Each row of numbers stands for one node and depends on some of the facts below. Use the named rows to name the rest.

Some nodes and their rows:
z_206: [ 26  23   8 -15  10  -4  13  -3 -41  -7 -27  32   4]
z_951: [ 43  37  29  12  -8   1   9 -17 -40   8 -23   8  -9]
z_202: [ 20  35   8 -12   1   8  -9   0 -26  -2 -22  22  25]
z_129: [ 33  33   0  18 -14   0   7  -2 -35   6 -15  12   4]
z_572: [ 11  41   1  17  -6 -11  20  -3 -44  -8  -4   2   4]
z_845: [ 10  23   2  19 -21  17  24 -18 -26 -10 -13  55  -1]
z_133: [ 22  33  10  15   4 -16   7   2  -8   3 -17  34   1]
z_66: [ 12  37   6  20  -3  -7  12  10 -32   4  -5  25  -8]
z_544: [ 11  31  -2  19  -3  -4  14   3 -47  -3 -21  18  -7]
z_578: [ 21  25   1   6   2 -14   9  -2 -31  -4 -36  21   1]
z_734: [ 22  31  12   9   0 -17   6   4 -13   3 -18  31   2]
z_472: [ 15  35   9  23   0  -7  15   9 -39   2  -7  27  -6]
z_767: [ 43  34   9  13 -12   3   5  -9 -28  16 -20  -3  -4]
z_659: [ 18  29   2  24 -21   1   7   6 -42  -2 -17  46  -2]
z_875: [ 22  29  11  10  -8 -12  11   0 -23  -1 -26  23   8]
z_622: [ 39  35  14  12 -12   0   6 -13 -29  12 -21   1 -12]

How the nodes are related:
Π z_364 <- z_93, z_202, z_607, z_129
Π z_295 <- z_578, z_206, z_544, z_230
Π z_230 <- z_45, z_338, z_409, z_233, z_925, z_141
Π z_546 <- z_657, z_145
Π z_112 <- z_622, z_337, z_572
Π z_99 <- z_472, z_662, z_734, z_133, z_546
Π z_607 <- z_229, z_806, z_759, z_366
Π z_133 <- z_184, z_786, z_66, z_110
Π z_734 <- z_813, z_838
Π z_206 <- z_303, z_105, z_186
Π z_44 <- z_845, z_395
Π z_123 <- z_261, z_44, z_951, z_48
Π z_578 <- z_37, z_439, z_183, z_331
Π z_202 <- z_959
Π z_797 <- z_568, z_659, z_483
Π z_875 <- z_832, z_482
Π z_93 <- z_767
z_45 η z_797, z_845, z_37, z_303
z_657 η z_759, z_951
z_206 η z_202, z_303, z_832, z_230, z_951
z_229 η z_657
z_202 η z_759
z_797 η z_133
z_845 η z_145
z_607 η z_303
z_37 η z_145
z_832 η z_951, z_472
z_44 η z_409
z_145 η z_607, z_409, z_303
z_338 η z_37
z_409 η z_832
z_110 η z_832
z_364 η z_951
z_230 η z_759
z_331 η z_230
[z_45, z_657, z_184, z_832, z_145, z_338, z_409, z_482, z_233, z_572, z_186, z_331] θ kubil
[z_622, z_806, z_813, z_662, z_37, z_959, z_568, z_786, z_439, z_951, z_767] θ kludre
[z_472, z_229, z_838, z_544, z_66, z_48, z_925, z_105, z_366, z_183] θ boputu
[z_303, z_110, z_141] θ grurer
[z_845, z_337, z_659, z_395] θ drivo
[z_261, z_483, z_129, z_759] θ vakler

Which node is each row?
[ 28  35   6  17 -15  -3   9  -6 -36   2 -16  17  -5] -> z_483
[  8  30  -7  -9  -4  -3  38  -7 -24  -7  15  14  -5] -> z_145
[  8  33 -15   3   8  -2  29 -14 -42 -14  -5   7  -4] -> z_45
[ 11  38 -10  14   4 -13  18  -4 -51 -10 -12   1  -4] -> z_233
[ 39  32   6  10  -5  -2   5 -14 -35   9 -29   0 -19] -> z_439
[ 13  33   1 -20  12   3 -12  -8 -36 -11 -33  27   5] -> z_230
[ 21  25  27  -1 -12  -4  26 -13 -29 -10 -23  31  10] -> z_44
[ 28  27   5  12  -7  -7   9   5 -23   3 -25  17  19] -> z_93
[  9  40  -6  -1   8  -3  15  -8 -51 -14  -7   7   0] -> z_331
[ 34  27  12   3   7   2  12   1 -31   0 -20  29  23] -> z_364
[ 27  16   0 -22 -22   2  21  13 -24   7 -12  14  18] -> z_607
[  9  36 -14  11  14  -1  26 -17 -42 -15  -8   8  -2] -> z_338
[ 28  41  -1   7 -13   9 -10  -1 -40   4 -14  10  10] -> z_759
[ 18  30  21  11 -16 -10  14  -7 -26  -6 -29  23   9] -> z_123
[  9  34  13  22 -15  -2  18  -1 -42  -4 -15  18  -1] -> z_48
[ 35  20   6  -5 -22   3   6  -1 -34  14 -28  14 -23] -> z_303
[ 33  26  -6   6   6  16  20 -37 -13   5 -21  11 -17] -> z_37
[ 25  35  13  17 -21  -3  11 -11 -38  -1 -18  17  -4] -> z_261

Now the same nodes, written a new way:
Some rows with their names:
z_295: [ 20  62   0  28 -10 -12  -7  -3 -22 -25  19 -30 -47  19  13]
z_230: [  8  58  -6  22 -28   6 -31 -31 -26   3   4 -27   0  13   7]
z_338: [-16  16   5 -13   2  38 -17  -6  -5   3  14 -71 -27  26 -24]
z_93: [ 26  29  27  -6  -7 -11   2   6 -21  10   4 -16 -15 -25  37]
z_806: [ -6 -17  11   4  29 -19   0 -31   5  40 -14  15   7  13 -17]
z_607: [ 44   2  39  -8  34 -17   1  -9 -17  25  -3 -32 -37  26   5]
z_303: [ 33  48 -26  22 -13 -13 -44 -10 -17 -20  42 -49 -13  18 -21]
z_145: [ -2  -6  -4 -18   3  19 -17  -7 -13  -1  14 -52 -16   6 -10]
z_546: [ 17   6  11  16   3 -19   0   3 -45  -2  16   0 -32   8  19]
z_657: [-38  14  13 -17 -15   1 -15 -16   5   1 -13 -20  26 -23  21]
z_951: [-24   4  -3   2  38 -25 -28 -31  16  24 -28  36  15  26 -28]
z_123: [ 23  51  -1  13  -8 -15 -21   7 -23   1  10   9 -43  -4  40]
z_112: [ 22  25   8   8   5   3  -5   0 -33  -6  19 -12 -27  -6   7]
z_659: [-29   3   4 -12   5  17  -7 -17  -1  11  10  -8   7 -21 -12]
z_662: [-15 -30  -5  20  35 -22 -10 -34 -15  25   1  25 -15  41 -32]
z_129: [-46 -18  36 -21  27  14  23   5  22  11 -31 -25   8 -27  -4]

Rows to name:
[ 14 -22 -16  23   3 -33 -38 -21 -11   7 -10 -16 -11   6 -16] -> z_110
[ 22  41  31   1 -12 -14 -16 -20  -5  13  -8 -18  11 -30  34] -> z_202
[-25   2   0  -5 -10   7  -3   1 -21   0   4 -23   3 -13  13] -> z_184
[-16  16   2  -4  -7  10 -11  -3  16  -2 -25 -20  20 -33  -9] -> z_832
[ 18  28  -8  10  -2  -9  -1   8 -40  -1  13 -23 -37  15 -10] -> z_797
[ -2  27 -11 -11 -15  39 -14  -3  15   2  -7 -58   9 -14 -19] -> z_409

Now the same nodes, written a new way:
Known rows:
z_66: [ 11  16  37 -16   3 -20  -3   7  10 -23  13   0 -10  21   1  -2  -5   8
  17  13]
z_337: [  6 -16   3   3   4  46 -20   0 -13 -22  -5 -52 -20  -7 -11   9  -7  -1
  -8  12]
z_572: [ -4 -24   2  -2  -5 -14  -5  -7   4  22  -4 -16  44  -9  -5   2  -9 -17
  -1 -21]
z_875: [ 19  15  -8 -12  -2  21  12  -9  24   0 -12  14  -3   4 -12  -6   9  26
 -16  14]
z_202: [ 19   8 -13  23 -13  21  12 -24  28 -23  -5   2   7   4  -5 -14   5  28
  -8  16]
z_544: [ -7  18  37  10  -7 -22   7  -3   7   4  19  -9 -23   3  -7   1   1  11
  -7  15]
z_99: [ 22  13 -11 -14  -6  29  14  -8  30   1 -27  21  -1   9 -14  -5  11  21
 -15  13]
z_48: [ 5 17 43 -7  7  0  0 -1 15 -8  5 -5 13 11  1  8 -2 22  3  6]
z_813: [ 10  -5  28  16  33 -10  -7  -6   0  -5  15  26  -5  19  -8   3  -1  14
 -17  10]
z_439: [ -4  18  25 -10  31 -41 -11 -22  -8  20  30  17  -5  -6   0  -7   5  13
  -6  16]
z_578: [ 11  26  -6 -11 -11   9  18 -11  20  14   2 -10  -6 -13 -17 -10  14  24
  -8  14]
z_206: [  3  27 -15   7 -12 -14  23 -24  21  -7  -2 -25  -6 -14 -11 -13   9  16
 -24   3]
z_797: [ 20  14 -12   0 -10   1  17 -16  25 -10 -13   9   2  -6 -12  -9  10  23
 -21   7]
z_133: [ 23  13  -8  -8  -1  32  12  -8  28  -2 -24  19   0   8 -12  -5   9  27
 -16  12]
z_366: [  5   5  32  10  -1  -6  -1  -1   7  -8   0  13 -17  19  -5   5  -3   5
  -2   8]
z_261: [ -9  -8  21   4 -26   7 -20  18   8 -33  16   3  21 -18  -5   8  -5 -34
   9  -2]

Which node is each row?
[ -2  -3   5  44  -6 -21 -11 -20  23 -11  14 -16  61  -4   4   2 -12  -5
  -1 -38] -> z_657
[ -9 -27   1  -8 -25 -52  11 -23   0  13   5 -26  40 -36  -1   0 -10 -15
 -23 -20] -> z_45
[  6  15  33  -2  -2 -37   2  -4   6 -38  14 -17  -3   9   7  -8  -8  11
  16   4] -> z_229

Now the same nodes, written a new way:
Some rows with their names:
z_838: [-17   0 -15  39 -29   6  -2  -5  18   7   9  42 -37   4 -18 -34  25  27
 -35  32  -4 -28   9  26  -2  46  13  27   6   1  -5  22  15 -14  -5 -31
  -3]
z_37: [-41   8   5 -20 -13  16  22 -29  28 -32   3   3  24  12  22 -57  -2 -12
  25 -22  43  43 -29 -19 -48 -25  25   1 -15 -18  17  16  -1   2   3   9
  64]
z_607: [-18 -31  -9 -20   9  30  -8   6 -19 -12 -41 -34  18 -45  -3  35  14  47
  28 -13 -10  -6   4 -19  38  29  10 -42  -6   5  42 -12 -17 -18  19  42
 -30]
z_875: [  4 -21  -3 -24  14 -22  -8 -11 -23  -6 -25 -40  -5  -9 -32  18  16  19
  -1   8  -9 -13  13   8  19 -15   7 -42  -4  11  19 -12 -17 -26  21  30
 -25]
z_546: [ 22 -18  -9 -26   1 -29 -14 -23 -10  -6 -13 -24   1 -10 -41  28  21  30
  10 -11   2 -15  24  18  11  -3   0 -27 -17   4  23  12 -32 -50   6  40
 -24]
z_622: [-23 -33  -9 -26   1  15   0  -7   0 -38  29  16  -8  18  17 -37  16 -14
  15 -25  39  29 -13 -32 -16 -51  17  21 -26  -1 -30   2  -1  -5  -5   8
  40]
z_123: [ 15 -20  12  -5  23 -44  -7  -8 -22  -8 -34 -46   0 -24 -18  20  35  28
  10  15  -6 -20  -6  11  14 -25  -4 -42 -11   1  16  -8 -11 -26  13  40
 -28]
z_233: [  1  19 -12  14   2 -30  -7  -7   6  50  10   6  35  34   4  39 -45 -41
 -10  -9 -15  -3  -4 -16 -12   6  -3  16  -3 -18   6 -14   4  64 -11 -24
 -16]
z_303: [ -3  46 -18  51   6  20  -1   8 -22 -53  -2  -6 -16 -33  31  21 -13 -16
  29 -27 -40  41  21  14  30  -9  -7  25 -11 -37  32 -26 -17 -26  22 -65
  21]
z_845: [-27  34  49  15 -32  19  34  23  15  31 -58  13  21  -8  29  15  21 -28
 -10   2  12  28 -11  39  11 -19 -79  37  -4   5 -55  24   0 -25   5  33
   4]
z_295: [ -9 -30  13 -28   9 -35  -6 -12 -20 -14 -11 -45  14  -7 -26   7   5  17
  17  22 -25  -5  16  15  15  -4 -18 -47 -12  15  34  -5 -15 -21  22  13
 -18]
z_472: [-17  -1  -2  33 -11  12  16  -8   7  -6   8  53 -45   8 -15 -34  37  18
 -35  33   1 -29  23  26   6  54   9  26   7   6  -8  29  13 -13  -6 -39
  -2]
z_110: [ -3  79   1  34  20   4  12  14 -17 -36  29  -1 -42 -40  36  24 -23 -11
   8 -40 -13  29  37  26  14  11  14   9 -16 -38   2  -8 -18 -42  11 -13
  15]
z_786: [ 19 -23   1 -23  -4   7  13 -19  -8 -38  41   2  -8  11  19 -43   6 -15
   7 -46  27  27 -21 -24  -9 -27  20  23 -30  -5 -28  47   1   2   2   2
  54]
z_261: [ 81  21  27 -19  12   4   5  44  16 -10  -7  14   2  -7  45   2  48 -12
   3   1   1  -5 -26  27   0 -15   0   1  37  40  15 -28  28   2  -8 -31
  18]
z_759: [ 62  22  29 -40  17  34   0  40  -1 -19  -3  34  13 -23  24   5  29  -1
  21  -8  12   5  -9  21   4  23   1   0  28  54   3 -24  57  10 -22 -35
  14]

Name these rows:
[-36  -2   3  31  -6  21  -1  13   9   7  11  32 -33  -4 -13 -31  37  29
 -10  36 -18 -27  -9   2  14  58  16  32  14  -2 -20   7  31  -4  -8 -23
   0] -> z_366
[ -8 -32  29  -3  11  -5  11  -8   2 -20 -10 -34   6 -32 -20  30 -26  41
   5  19 -17   7  14   3  20 -23 -28 -54  -7  15  43  -1 -21 -20  36  13
 -32] -> z_206
[ 23  17   6  16   5   4 -13 -18  17  34   3   1  11  34  -8  30 -52 -22
 -12 -11 -20   7   2 -30 -11 -22  -9  24   3 -11  15 -17  -2  58 -13 -45
 -24] -> z_186
[-14  13  56  31 -27  20  -4  37 -20  43 -34 -13   7   3  31   6  21 -27
   0   3   3  14 -15  34  15 -22 -54  38   0  11 -66  19 -10 -30 -19  17
   6] -> z_395
[ 62  18  26 -42  14  23  -4  40   9  -5  11  28   8   0  41   2  27  -6
  11  -7 -11   4 -17  20   3   8   4   2  42  42  10 -29  44  -3 -18 -22
  16] -> z_129

The same nodes again, as new rows of numbers:
Known rows:
z_48: [-25 -13  31  -6   0 -17  38   0   0  -1 -15 -22 -23 -16]
z_123: [-17  12  30  16  35 -22   4 -13  21 -33  10 -15  10  22]
z_659: [ -1  10 -18  10  16   7 -21  -3  24  39 -14 -34   5  -7]
z_206: [-40 -11 -34  -9  24 -11 -16 -26   4 -19   0  -6  41  48]
z_186: [-21  28 -58 -15 -12  25  31 -21 -28 -28 -14  -8  16 -30]
z_202: [-17 -12  -7  -3  32  -6 -15 -33 -17   0  30  -8 -17  55]
z_364: [-17 -11  20  -6  33  -7 -14 -33 -31   6  20 -12   5  55]
z_607: [-10 -22  -2  14  30 -12 -14 -58 -35  21  15  -5 -11  41]
z_110: [-19 -30  39 -30   9   1  -2  19 -42  -3 -16 -15   7 -46]
z_133: [-18 -16  20   5  49  -2  -9   1   1  25   9  12  18 -36]
z_66: [-17 -31   6 -19   8  -8  28  29 -26  27 -21  -3 -19 -40]
z_337: [ -2   9 -15  10  15   6 -20  -1  25  37 -13 -34   7  -8]
z_472: [-23 -54  31 -22   5  -1  29  22 -38  18  -3 -15   2 -31]
z_338: [-33  11 -68  -1 -17  23  24 -34 -41 -30 -25  -7  29 -32]
z_657: [-31   6 -17 -12   0  38  18  19 -65 -37  -6 -10  -5 -41]
z_546: [ -8  -5  -1  -1  43 -12 -10  14  -9  -1   2   7  13   2]

Which node is each row?
[-12  -5 -10  -8  15  28   4 -19  -7 -47   3 -55   4 -54] -> z_951
[-24  27 -67 -17 -15  25  32 -20 -26 -21 -14  -7  23 -28] -> z_233
[-18  -6 -36 -34  -7  -9  11 -23   9  -3 -15 -12  14 -27] -> z_141
[-15 -14 -90  -7   6  23  -5 -48  -7 -21 -29 -35  27 -59] -> z_37

